How the elements are linked:
Kiv: ρ>Fas, ψ>Vil, α>Dob, γ>Dar, ε>Rar
Poz: ρ>Mub, ψ>Kir, α>Nez, γ>Kes, ε>Mar
Mup: ρ>Kom, ψ>Poz, α>Kud, γ>Mar, ε>Vez
Dar: ρ>Vot, ψ>Dit, α>Fas, γ>Mev, ε>Dob
Rar: ρ>Pav, ψ>Dar, α>Vin, γ>Dob, ε>Zul
Kes: ρ>Bur, ψ>Zul, α>Mub, γ>Lif, ε>Nez
Mek: ρ>Noz, ψ>Ner, α>Lus, γ>Mil, ε>Dol
Lus: ρ>Mek, ψ>Zem, α>Diz, γ>Noz, ε>Zop
Dol: ρ>Diz, ψ>Mil, α>Zop, γ>Lus, ε>Mem
Mil: ρ>Bor, ψ>Fet, α>Noz, γ>Zem, ε>Lus
Nez: ρ>Poz, ψ>Lif, α>Tuz, γ>Mub, ε>Kom
Zaf: ρ>Kud, ψ>Tuz, α>Vez, γ>Mup, ε>Vak
Pid: ρ>Tup, ψ>Fev, α>Dit, γ>Puf, ε>Vil
Tuz: ρ>Nez, ψ>Bur, α>Mar, γ>Poz, ε>Mup
Ful: ρ>Vez, ψ>Kom, α>Vak, γ>Zaf, ε>Piv
Zul: ρ>Luk, ψ>Dob, α>Toz, γ>Vin, ε>Lif
Piv: ρ>Zub, ψ>Zaf, α>Zod, γ>Vak, ε>Ped
Luk: ρ>Vin, ψ>Kiv, α>Zul, γ>Rar, ε>Kir
Dit: ρ>Pid, ψ>Gat, α>Pip, γ>Tup, ε>Mev
Mar: ρ>Tuz, ψ>Kes, α>Kom, γ>Nez, ε>Kud
Gat: ρ>Fev, ψ>Dol, α>Nud, γ>Mem, ε>Tup
Lif: ρ>Kir, ψ>Vin, α>Bur, γ>Toz, ε>Mub
Mem: ρ>Lef, ψ>Lus, α>Fev, γ>Zop, ε>Nud
Tup: ρ>Puf, ψ>Mem, α>Pid, γ>Nud, ε>Pip
Vak: ρ>Ful, ψ>Mup, α>Zub, γ>Vez, ε>Zod
Diz: ρ>Lus, ψ>Bor, α>Dol, γ>Mek, ε>Lef
Puf: ρ>Nud, ψ>Lef, α>Tup, γ>Gat, ε>Dit
Dob: ρ>Kiv, ψ>Mev, α>Pav, γ>Fas, ε>Vin
Ped: ρ>Lil, ψ>Vak, α>Ges, γ>Zod, ε>Fus
Fas: ρ>Dar, ψ>Pip, α>Kiv, γ>Vot, ε>Pav
Vil: ρ>Pip, ψ>Puf, α>Mev, γ>Dit, ε>Dar
Bor: ρ>Zem, ψ>Ges, α>Mil, γ>Ner, ε>Mek
Kir: ρ>Toz, ψ>Rar, α>Lif, γ>Zul, ε>Kes
Mub: ρ>Kes, ψ>Toz, α>Poz, γ>Bur, ε>Tuz
Fus: ρ>Fet, ψ>Zod, α>Ner, γ>Ges, ε>Bor
Mev: ρ>Vil, ψ>Tup, α>Vot, γ>Pip, ε>Fas
Vin: ρ>Rar, ψ>Fas, α>Luk, γ>Pav, ε>Toz
Pip: ρ>Dit, ψ>Nud, α>Vil, γ>Pid, ε>Vot
Zop: ρ>Dol, ψ>Noz, α>Lef, γ>Diz, ε>Fev
Ges: ρ>Ped, ψ>Zub, α>Fet, γ>Lil, ε>Ner
Lef: ρ>Zop, ψ>Mek, α>Mem, γ>Dol, ε>Gat
Zem: ρ>Ner, ψ>Ped, α>Bor, γ>Fus, ε>Noz
Fet: ρ>Ges, ψ>Piv, α>Fus, γ>Ped, ε>Zem
Bur: ρ>Lif, ψ>Luk, α>Kes, γ>Kir, ε>Poz
Fev: ρ>Mem, ψ>Diz, α>Gat, γ>Lef, ε>Puf
Zub: ρ>Vak, ψ>Kud, α>Piv, γ>Ful, ε>Lil
Toz: ρ>Zul, ψ>Pav, α>Kir, γ>Luk, ε>Bur
Noz: ρ>Mil, ψ>Fus, α>Mek, γ>Bor, ε>Diz
Kom: ρ>Mar, ψ>Mub, α>Mup, γ>Tuz, ε>Zaf
Ner: ρ>Fus, ψ>Lil, α>Zem, γ>Fet, ε>Mil
Pav: ρ>Dob, ψ>Vot, α>Rar, γ>Kiv, ε>Luk
Kud: ρ>Mup, ψ>Nez, α>Zaf, γ>Kom, ε>Ful
Lil: ρ>Zod, ψ>Ful, α>Ped, γ>Piv, ε>Fet
Nud: ρ>Gat, ψ>Zop, α>Puf, γ>Fev, ε>Pid
Vez: ρ>Zaf, ψ>Mar, α>Ful, γ>Kud, ε>Zub
Zod: ρ>Piv, ψ>Vez, α>Lil, γ>Zub, ε>Ges
Vot: ρ>Mev, ψ>Pid, α>Dar, γ>Vil, ε>Kiv

The rows follow the links: the fewer symbols apart two elements are, the more alike their rows tend to be.

Each row is also shifted at random along 2 hidden directions that mean nothing.

Row, then element:
 -41   +15   +21   +21   +13   +37   +32   +10   +74   +50   -10   +45   +27   +24    +9   +63   +22    +1   +20    +9   -26   +30   +28   +79   -30    +8   -24   -22    -7    -2   -33   +61   +46   -23   -13    -3   -84   +31   -16   +31   +24   -18   +25   +22   +33   +29   +40 -> Fev
+160   +32   -18   -27    +1   -26    +2   +12   -32    -3    +2   +17     0    -4    -4    +9    +9   -45   -16    -6   -13   +41   +14    -6   -28   +13    -6    +3   +17    -2   +27   +15    -6   +35   -24   +24   -15   -24   +25   -11   +20    +0   -23   +18   -25    -7   -11 -> Dar
 +79   -16   +11    +3   -40   -14   -63   +26    +2   -34   +19   -15    +7   +30   -37   -32   -42   -14    -3    -8   -22    -4   -27    +6   +18   -44   +14    +6   -10    +1   -48   -27   -16    +2    -5   -15   +38    -8   -20   -34   -45   -16   -19   +11    +5   +25   +24 -> Bor
 -44   -10    -9   -16   +12    -6   +31    -9   +11    -2   +14   +39   -22   -35   +16   -29   +32   +26    +6    +7   +28   -15   +23   -22    +2   +15    -7    -1   +21    +3   +36    -2    -3    -6   -20   +62    -3   +28    +8   +14   +16   +40   +16   -39   -46   -11   -16 -> Bur
 +47    -8   -24   +33    +4   +16   -26    +3   +16   +12   -22    +3   -23    +9    -4   +12   -22   +32    +9   +29   +21   -39   -13   -11   +11   -12    -6    -5   -12   +39   -17   -25   -31    -1   +47   -30    -9   +22    +2   -16   -31   +21   +22   -54   +50   -27    +5 -> Ful
 -93   -30   +44    +6   -36    +6   -21   +21   +26    -8   +33     0    -4   +19    -8   -41    -4    +6   +20    +1    +1   -10   -12   +22   +41   -16    -1    -1   -21    -8   -43    +3    +2   -26    -3    +9    +1   +27   -27   -29   -41   -18   +23    -2    -2   +46   +11 -> Fus
+140   -20   -21   -14    +3   -17    +1   -10   -14   -36   +18    +9   -14   -36    +2   -52    +3   +32    -9    -2   +34   -32    +3   -46    +6    -9   +15    +1   +24    +3   +33   -36   -21    -4   -13   +47   +50    +7    +6    +6    +7   +46   -13   -39   -47   -25   -14 -> Kes
  +2   +40   -24   -31   +18    -4   +29   +14    -4   +35    +5   +59   -20    +8    -5   +48   +29   -40   +10    +1   -23   +46   +25   +17   -44   +25   -46     0    +8   +13   +34   +34   +12   +39   -20   +32   -64    +7   +42    +4   +21   +20   +10    +6   -13    +6    +5 -> Fas
 -23    -2   -13    +6    -8    +8    -7    +8   -12   +21    -1    +5   -57    +6    -2    -1     0    -4   +13   +24   +16   -24   -16   -30   +26   +16   -33   +12   -25   +29    +9   -17   -32   +20   +48   -11   -22   +18   +24   -30   -43   +27   +40   -47   +19   -11   -15 -> Kud
 +24   +37   -45   -22   +13   -39    -1   +10   -47    -9   -18    +6    +9   -10    -6   +19    +2   -38   -34    -4    -2   +32   +19   -19   -41   +15   +13    -5   +37    +9   +40    -2   -22   +33   -23   +12    +6   -37   +22    -4   +26    +3   -47   +16   -17   -31   -22 -> Kiv
 +17   -20    +4   +34   +21   +58    -3   -11   +60   +31    -7   +17   -16   +14    -1   +27   -11   +59   +45   +16     0   -46   -16   +23   +13   -23   -31    -3   -31   +19   -33   -12   +13   -23   +49   -36   -26   +44    -1   +26   -20   +27   +49   -41   +60    -5   +38 -> Piv
 +17    +8   +27   -39    +7   +12   +44    -4    +8   +16   +29   +29   +11    +0    +2   +11   +36   -30   +19   -25   -30   +40   +15   +26   -10   +15   -33    +6   -12   -30   +15   +40   +48    +7   -41   +27   -26    +1   +14   +15   +27    -6   +15   +46   -32   +39    +8 -> Pip
 +48   +15   +23   +23    +1   +38   +10    +4   +31   +52   -15    +4   +12   +41    -1   +63     0   -11   +22    +5   -33   +27    -6   +59   -12    +4   -29    -2   -37    +2   -38   +41   +30    -3   +25   -53   -63    +6    +1    +6    -4   -34   +29   +34   +67   +26   +30 -> Dol
 -11   +10   +13   +28    -8   -18    -9    +8   +10     0   -28   -22   +53    +8   +14   +20   -11   -13   -34    +4    +0   +19   +17   +27   -19    +2   +46   -22   +23    -8   -33   +27   +10   -24   -13   -20   -11   -20   -40    +0   +22   -60   -37   +34   +21    -4    -2 -> Mem
 +25    -6   -13    -6   -10    -5   -14    +2   -33    +0    +4   -14   -52    -1    -3   -15    -5    -4   +15   +13   +16   -25   -23   -39   +31    +7   -20   +15   -18   +19   +12   -31   -38   +24   +47   -12    +7    +6   +29   -33   -43   +24   +23   -37    +7   -18   -25 -> Mup
 -37    +1   -24   +25    +0   +16   -15    +9   +16   +27   -15   +13   -43   +12    -1   +17    -6   +18   +23   +33   +19   -28    -9    -9   +15    +6   -26    +2   -18   +38   -11   -11   -28    +8   +45   -16   -31   +36   +13   -23   -37   +23   +35   -55   +42   -18    +4 -> Vez
 +56   +18    +6   -31    -5   -19   +25    +4   -21     0   +22   +12    +6     0     0    -1   +24   -52    -6   -16   -20   +40   +13    +9   -12   +25   -16    +8    +5   -14   +25   +27   +15   +25   -37   +32   -16   -13   +16    -4   +14    -8    -8   +38   -37   +24   -12 -> Mev
 +32    +8    -8    +1   +38    +6   +55   -29    -8   +21   -15    +1    -1   -38   +38   +16   +32   +18    -1    +7   +27    -7   +23   -17   -13   +35    -2    -3   +15    -2   +41   +12   +12    -5    +5    +7   -17    -1    +9   +33   +48   +16    +9   -16    -9   -33   -27 -> Zul
+139    +3   +27   -22   +12   +13   +32   -11    +3    +1   +23   +10   +21    -1    -3    +9   +18   -11   +10   -31   -29   +28    +5   +26   -13     0   -13    +4    -6   -31    +5   +22   +43    +0   -37   +15    -1   -10    +2   +30   +30   -10    -4   +48   -26   +35   +16 -> Dit
+107   +37   -33   -11   +39   +25   +34    -6    +7   +45   -12   +57   -15    +4    -1   +74   +21   -10   +18    +0   -22   +28   +18   +14   -53   +21   -49     0    -1   +25   +34   +25   +16   +37    -3    +4   -61    +8   +50   +33   +30   +35   +17    -3   +24   -14   +23 -> Dob
 -67   +21   +30   +28    +4   +32   +22   +12   +50   +54   -17   +23   +23   +30   +16   +67   +19    -9   +12   +12   -27   +32   +19   +71   -18   +17   -20   -10   -16    +2   -38   +61   +39   -17    +4   -21   -85   +20   -15   +13   +12   -39   +26   +31   +48   +27   +26 -> Lef
 +23   -37   +21   +29    -7   +13   -24   -18   +12   -23    -4   -51   +15    -5    +5   -33   -32   +51    -2    +1   +21   -47   -32   -14   +39   -27   +33    -2   -10   -10   -35   -35    -5   -36   +26   -36   +51     0   -33    +1   -16   -10    -2   -14   +20    -5    +1 -> Lil

Where do the symbols, taken in turn from left to right, take each start?
Answers are names.
  -1    -2   -24   +20    -9    -1   -21   +16   -15    +9   -11    -9   -45    +6    -3     0    -8    +2   +10   +33   +23   -29   -12   -28   +22    +6   -12    +4   -12   +35    -2   -22   -39   +16   +48   -15    -8   +17   +12   -33   -41   +14   +24   -48   +25   -22   -16
γ ρ ψ: Mub
 -87   -39   +33   +22   -20    +5   -17    -5   +14   -24    +7   -37   +16    -5    +8   -43   -19   +31    -3    +1   +19   -38   -22    -5   +42   -17   +34    +1   -12   -12   -38   -18    -2   -40   +13   -21   +42    +3   -42   -12   -23   -19    +9    -6    +6    +9    -5
α γ: Lil
+155   -13   -17   -18    +3    +0   -14   -13   -36   -12   +14   -16   -49    -6   -11   -26   -17    +8   +21    -3    +5   -27   -34   -48   +30    -3   -25   +24   -21   +10   +27   -47   -32   +27   +31    -6   +36    -2   +31   -17   -35   +35   +17   -34    -8   -11   -15
γ ε: Kom
 -95   -16   +30    -5   -38    +8   -29   +31   +32    -2   +28   +26   -16   +34   -25   -19   -11   -10   +22    -1   -25   +11   -14   +33   +26   -23   -19    +1   -26    -4   -47    +9    +5    -6    -8   +11   -15   +30    -6   -33   -52    -6   +21    +1    +2   +48   +33
γ ψ γ: Zub
 -45   +36   -43   -10   +28   -20   +16    -6   -35    +8   -25    +7   +12   -19   +10   +33    +5   -19   -25    +1    +4   +19   +20   -18   -42   +20    +7    -6   +28   +12   +47    +4   -12   +28   -10    +6    -1   -30   +23   +18   +41   +10   -29    +5    -9   -42   -20
ψ ψ ψ: Fev
 +15   -33    +4   +34    -1    +2   -34   -14     0   -30   -17   -55   +19    -1    -1   -37   -37   +48   -13    +2   +29   -51   -23   -23   +27   -35   +43    -4    +1    +2   -31   -46   -20   -29   +28   -41   +65    -7   -35    +4   -13    -9   -15   -18   +25   -24    -4
ψ ρ γ: Mup
 -81    -9   -12   -15    -1    +2    +1    +1   -24    +8   +16    +3   -58    -2    -3   -13    +6   -13   +24    +7   +10   -17   -15   -31   +32   +13   -42   +20   -26   +17   +24   -18   -24   +29   +31    +1    -9   +15   +34   -25   -37   +39   +35   -38    +0    +1   -19
γ ε ε: Vez
 -25    -9    +7    +2   -38   -11   -61   +30    -8   -26   +10   -15    +6   +35   -38   -20   -43   -20    -7   -13   -19   +12   -26    +7   +10   -42    +8    +4   -12    -3   -43   -16   -18   +11    -1   -20   +32   -14   -11   -35   -44   -23   -22   +19    +9   +26   +21
ψ ρ γ ρ: Zod
 +88   +16   -24    +6   +41    +2   +43   -35   -26   +10   -27   -16    +7   -33   +30   +19   +20   +10   -15    +0   +22   -11   +12   -23   -20   +28   +12    +1   +16     0   +46    -1    +7    +1   +11    -3    +3   -19   +14   +35   +47   +12    -8    -7    -2   -44   -27
γ ε γ: Vin
 +28   -12   -24   -28    +0   -26   -16    -7   -46   -46   +18   -22   -32   -24   -12   -64   -14    +8    -8   -12   +20   -25   -22   -61   +23   -13   +12   +17   +13    +1   +37   -54   -37   +18    +1   +16   +71   -12   +19   -15   -18   +37   -16   -30   -43   -17   -21
ε α: Mup
 +92    -5    -5    -6   +24    +1   +45   -23    +2    -1    -4   +13   -12   -42   +32   -10   +36   +28    +4   +10   +30   -22   +26   -19    -5   +29    +2    -1   +18    +3   +36    +3    +3   -12    -3   +30    -4   +14    -3   +26   +31   +25   +16   -30   -25   -27   -26
α ρ ε: Kes
 +36   +10   +20    +2   +18   +31   +29    -3   +55   +19    +6   +37   +38    +8    -1   +35   +14   +14    +9   -15   -28   +21   +17   +53   -30   -12    -8   -17    +4   -24   -16   +41   +55   -23   -37   +13   -32   +11   -12   +45   +40    -6    -3   +37    +1   +30   +39
ρ γ: Fev
 -65    -4    -7   -13   +11   -17   +36   -10    +1    -9    +3    +9    -7   -42   +26   -30   +32   +22   -12   +11   +40   -13   +27   -29    +2   +25   +16    -4   +29    -1   +40    +1    -2   -18   -18   +56    +6   +12    -1   +13   +26   +28    +2   -34   -45   -20   -30
γ γ ρ: Vin
 -74   -39   +44   +16   -23    +8   -14     0   +25   -14   +14   -29    +8    +2    +2   -43   -13   +31   +10    +2    +6   -28   -22    +7   +47   -14    +9     0   -21   -13   -38   -10    +2   -37   +11   -14   +23   +13   -42   -16   -33   -17   +15    -4    -2   +26    +0
α ψ ρ: Zub
 -88    +9   +27   -17   +17   +20   +39    -4   +44   +16   +17   +37   +33    +6    +1   +27   +28    -1   +14   -22   -37   +35   +20   +57   -25    +2   -17    -5    +4   -30    -7   +39   +57   -16   -47   +23   -35    +6    -1   +40   +41    -6    +4   +45   -17   +35   +31
α ε γ: Dit
 +77   -11   -13   -27   +11   +20   +10   -11    +4    -9   +28   +32   -48   -12    -9   -24   +11   +25   +33   -11    +1   -24   -10   -29   +10    -9   -38   +13   -13    +9   +31   -26    -4   +19    +3   +31   +12   +30   +36   +13   -13   +64   +30   -40   -26    +6    +7
ψ γ ρ γ: Rar
